Below are the code and all the weights of a small trained network. Each question names an input and a class and asks about switching units off, where a switched-off unit gives its printed mean instead of its output.

import numpy as np


def w(rows, s, z=0):
    codes = np.array(rows[::2]) - 128.0
    scale = np.full(codes.shape[1], s)
    scale[-1] = z or s
    return codes * scale


def f(y):
    return y / 2 * (1 + np.tanh(0.7978845608 * (y + 0.044715 * y**3)))


def log_softmax(a):
    a = a - a.max(-1, keepdims=True)
    return a - np.log(np.exp(a).sum(-1, keepdims=True))


def net(x, mask):
    res = np.array(x, float).reshape(1, 2) / 4 @ E
    y = f(res @ A[0][:, :-1].T + A[0][:, -1])
    res = res + np.where(mask, y, B[0][:, -1]) @ B[0][:, :-1]
    return log_softmax(res[-1] @ U[:, :-1].T + U[:, -1])


A, B = {}, {}
E = w([
[126,124,234,172,112],'x0',
[174,254,142,114,132],'x1',
],0.0098)
A[0] = w([
[132,100,94,115,125,157],'n1',
[126,100,119,105,142,148],'n2',
[130,149,108,103,140,108],'n3',
[145,218,49,84,124,127],'n4',
[130,167,211,151,128,74],'n5',
[137,173,76,114,112,118],'n6',
[103,44,5,121,125,253],'n7',
[103,30,234,180,130,133],'n8',
[111,124,125,152,104,112],'n9',
[151,211,225,176,106,37],'n10',
],0.02,0.004)
B[0] = w([
[127,120,151,127,150,152],'n1',
[114,120,148,125,128,144],'n2',
[132,132,94,120,128,145],'n3',
[171,178,20,109,140,216],'n4',
[112,87,185,123,155,188],'n5',
[152,153,73,136,139,169],'n6',
[102,107,235,93,200,235],'n7',
[129,118,104,190,2,251],'n8',
[131,125,133,139,111,133],'n9',
[97,105,200,93,187,218],'n10',
],0.033,0.016)
U = w([
[98,108,204,95,192,245],'0',
[183,175,2,124,123,64],'1',
[128,118,100,191,20,2],'2',
],0.008,0.00079)

Each question gives the input, the list of numbers given to net, and the class t.
The units are the neurons (one row each of A and B). Each row of codes is followed by its name. A weight is (code - 128) times the scale printed after its matrix; where a second scale follows, it is the last column's (A, B and U).
mask holds one flag per neuron, in row order. A switched-off neuron (its flag False) gives its mean, the last column of its row in B, instead of its output. The means were averaged over made-up inputs and are rounded, as every weight is.
A unit's drop is (log p(t) with every unit on - log p(t) with that unit switched off) / (log p(t) with every unit on - log p(t) with every unit switched off).
The circuit of an input: a set's keep is (log p(t) with only the set's units on - log p(t) with every unit switched off) / (log p(t) with every unit on - log p(t) with every unit switched off). Starting from all 10 units, units are removed one at a time, each time the one whose removal leaves the highest keep (on an exact tie, the one counted first), for as long as the keep stays at least 0.8.
circuit, biggest first: the units of the circuit, biggest drop first
top k neurons: the k neurons with the biggest drops, biggest first
drop when u is switched off: that unit's drop, to one decimal
input [1,-7], class 2: circuit, biggest first	(n8)
input [0,2], class 1: top 3 neurons	(n7 n8 n10)
input [1,-8], class 2: top 2 neurons	(n8 n10)
input [-8,1], class 1: top 3 neurons	(n4 n10 n6)
input [-4,1], class 1: top 2 neurons	(n10 n4)
input [-6,1], class 1: top 2 neurons	(n4 n10)
input [7,0], class 2: top 2 neurons	(n8 n7)
input [5,-6], class 2: drop when n3 is switched off	0.0
input [-1,7], class 1: drop when n4 is switched off	0.6
input [3,-6], class 2: drop when n8 is switched off	0.7
input [6,-1], class 2: drop when n8 is switched off	1.4
